Here is a tiny trained network, its code and every weight. The questions are about switching its units off for an input and a class, where a switched-off unit gives its printed mean instead of its output.

import numpy as np


def w(rows, s, z=0):
    codes = np.array(rows[::2]) - 128.0
    scale = np.full(codes.shape[1], s)
    scale[-1] = z or s
    return codes * scale


def norm(h):
    return h / np.sqrt((h * h).mean(-1, keepdims=True) + 1e-5)


def f(y):
    return y / 2 * (1 + np.tanh(0.7978845608 * (y + 0.044715 * y**3)))


def log_softmax(a):
    a = a - a.max(-1, keepdims=True)
    return a - np.log(np.exp(a).sum(-1, keepdims=True))


def net(x, mask):
    res = np.array(x, float).reshape(1, 4) / 4 @ E
    u = 0
    for l in range(3):
        y = f(norm(res) @ A[l][:, :-1].T + A[l][:, -1])
        res = res + np.where(mask[u : u + 8], y, B[l][:, -1]) @ B[l][:, :-1]
        u += 8
    return log_softmax(norm(res)[-1] @ U[:, :-1].T + U[:, -1])


A, B = {}, {}
E = w([
[3,81,62,94,174,191],'x0',
[125,91,22,113,66,20],'x1',
[41,176,187,150,101,77],'x2',
[128,69,177,45,66,136],'x3',
],0.0035)
A[0] = w([
[121,182,126,180,155,109,60],'L0N1',
[160,151,73,241,203,149,60],'L0N2',
[177,158,96,140,88,101,139],'L0N3',
[211,146,68,91,115,196,33],'L0N4',
[187,187,174,146,146,182,111],'L0N5',
[180,108,125,136,118,154,4],'L0N6',
[112,96,114,85,138,134,125],'L0N7',
[253,101,43,74,166,190,24],'L0N8',
],0.0052,0.0031)
B[0] = w([
[114,141,126,16,151,93,114],'L0N1',
[132,210,102,3,108,129,223],'L0N2',
[165,139,141,162,66,102,212],'L0N3',
[132,46,188,133,215,37,146],'L0N4',
[147,97,129,223,114,153,235],'L0N5',
[175,103,137,101,134,138,69],'L0N6',
[118,184,123,148,141,205,158],'L0N7',
[61,104,178,84,241,15,254],'L0N8',
],0.0052,0.0015)
A[1] = w([
[104,85,128,89,136,57,157],'L1N1',
[238,64,61,93,168,168,56],'L1N2',
[75,108,110,93,162,184,8],'L1N3',
[162,80,75,177,108,112,64],'L1N4',
[172,71,1,102,55,100,129],'L1N5',
[26,190,209,150,71,68,77],'L1N6',
[136,38,204,24,57,156,81],'L1N7',
[59,130,194,133,177,90,255],'L1N8',
],0.0061,0.0016)
B[1] = w([
[129,158,188,143,164,128,205],'L1N1',
[124,134,195,102,204,47,174],'L1N2',
[170,82,87,188,107,103,179],'L1N3',
[100,169,142,156,89,67,134],'L1N4',
[52,167,195,151,86,125,252],'L1N5',
[177,75,160,72,254,62,236],'L1N6',
[152,239,35,114,174,131,205],'L1N7',
[169,106,91,87,127,98,234],'L1N8',
],0.0066,0.0025)
A[2] = w([
[179,139,206,146,107,117,27],'L2N1',
[241,228,114,117,92,75,123],'L2N2',
[167,124,173,144,188,254,172],'L2N3',
[140,253,35,65,136,123,20],'L2N4',
[114,59,71,99,133,154,114],'L2N5',
[40,136,69,131,147,193,191],'L2N6',
[120,49,132,207,98,103,30],'L2N7',
[205,116,131,193,69,122,8],'L2N8',
],0.0072,0.0017)
B[2] = w([
[113,45,78,144,110,154,177],'L2N1',
[113,80,92,132,159,254,254],'L2N2',
[38,211,94,99,21,3,232],'L2N3',
[143,220,81,38,134,247,179],'L2N4',
[145,44,184,186,143,146,155],'L2N5',
[243,79,178,185,113,182,213],'L2N6',
[177,151,36,121,60,163,118],'L2N7',
[118,32,143,166,164,168,143],'L2N8',
],0.006,0.0042)
U = w([
[157,84,144,80,211,48,233],'0',
[159,34,117,212,89,217,132],'1',
[80,208,132,146,8,66,82],'2',
[154,214,77,53,143,223,1],'3',
],0.013,0.0016)

Each question gives the input, the list of numbers given to net, and the class t.
The units are the neurons (one row each of A and B). Each row of codes is followed by its name. A weight is (code - 128) times the scale printed after its matrix; where a second scale follows, it is the last column's (A, B and U).
mask holds one flag per neuron, layer by layer. A switched-off neuron (its flag False) gives its mean, the last column of its row in B, instead of its output. The means were averaged over made-up inputs and are rounded, as every weight is.
A unit's drop is (log p(t) with every unit on - log p(t) with that unit switched off) / (log p(t) with every unit on - log p(t) with every unit switched off).
The circuit of an input: a set's keep is (log p(t) with only the set's units on - log p(t) with every unit switched off) / (log p(t) with every unit on - log p(t) with every unit switched off). Starting from the 12 units with the biggest drops (on a tie, the unit counted first), units are removed one at a time, each time the one whose removal leaves the highest keep (on an exact tie, the one counted first), for as long as the keep stays at least 0.8.
units of the circuit, in order: the units of the circuit, biggest drop first
most important unit: the unit with the biggest drop
top k neurons in layer l: the k neurons of layer l with the biggest drops, biggest first
drop when u is switched off: that unit's drop, to one decimal
input [-3,2,5,0], class 0: most important unit => L1N6
input [-6,2,-6,8], class 3: top 3 neurons in layer 1 => [L1N7; L1N6; L1N3]
input [-3,-2,-1,4], class 3: top 3 neurons in layer 1 => [L1N7; L1N3; L1N5]
input [6,2,5,0], class 1: top 2 neurons in layer 0 => [L0N8; L0N4]
input [-6,-7,-2,-1], class 2: top 3 neurons in layer 2 => [L2N3; L2N6; L2N5]
input [4,1,4,-2], class 0: top 2 neurons in layer 1 => [L1N6; L1N8]
input [6,0,-4,5], class 1: top 2 neurons in layer 1 => [L1N6; L1N3]
input [8,-6,3,-8], class 1: top 4 neurons in layer 1 => [L1N7; L1N3; L1N1; L1N2]
input [6,-3,-8,8], class 0: top 4 neurons in layer 0 => [L0N8; L0N2; L0N4; L0N3]
input [1,5,-5,-7], class 3: top 3 neurons in layer 0 => [L0N2; L0N5; L0N8]
input [-4,1,3,4], class 1: top 3 neurons in layer 2 => [L2N2; L2N3; L2N1]
input [-6,-7,4,-5], class 2: top 3 neurons in layer 1 => [L1N7; L1N3; L1N4]
input [0,-3,-1,-2], class 2: drop when L0N5 is switched off => 0.6
input [-1,-5,2,8], class 3: drop when L1N7 is switched off => 5.0
input [0,6,7,5], class 0: units of the circuit, in order => [L1N6]
input [-1,0,0,4], class 3: drop when L1N7 is switched off => 1.8
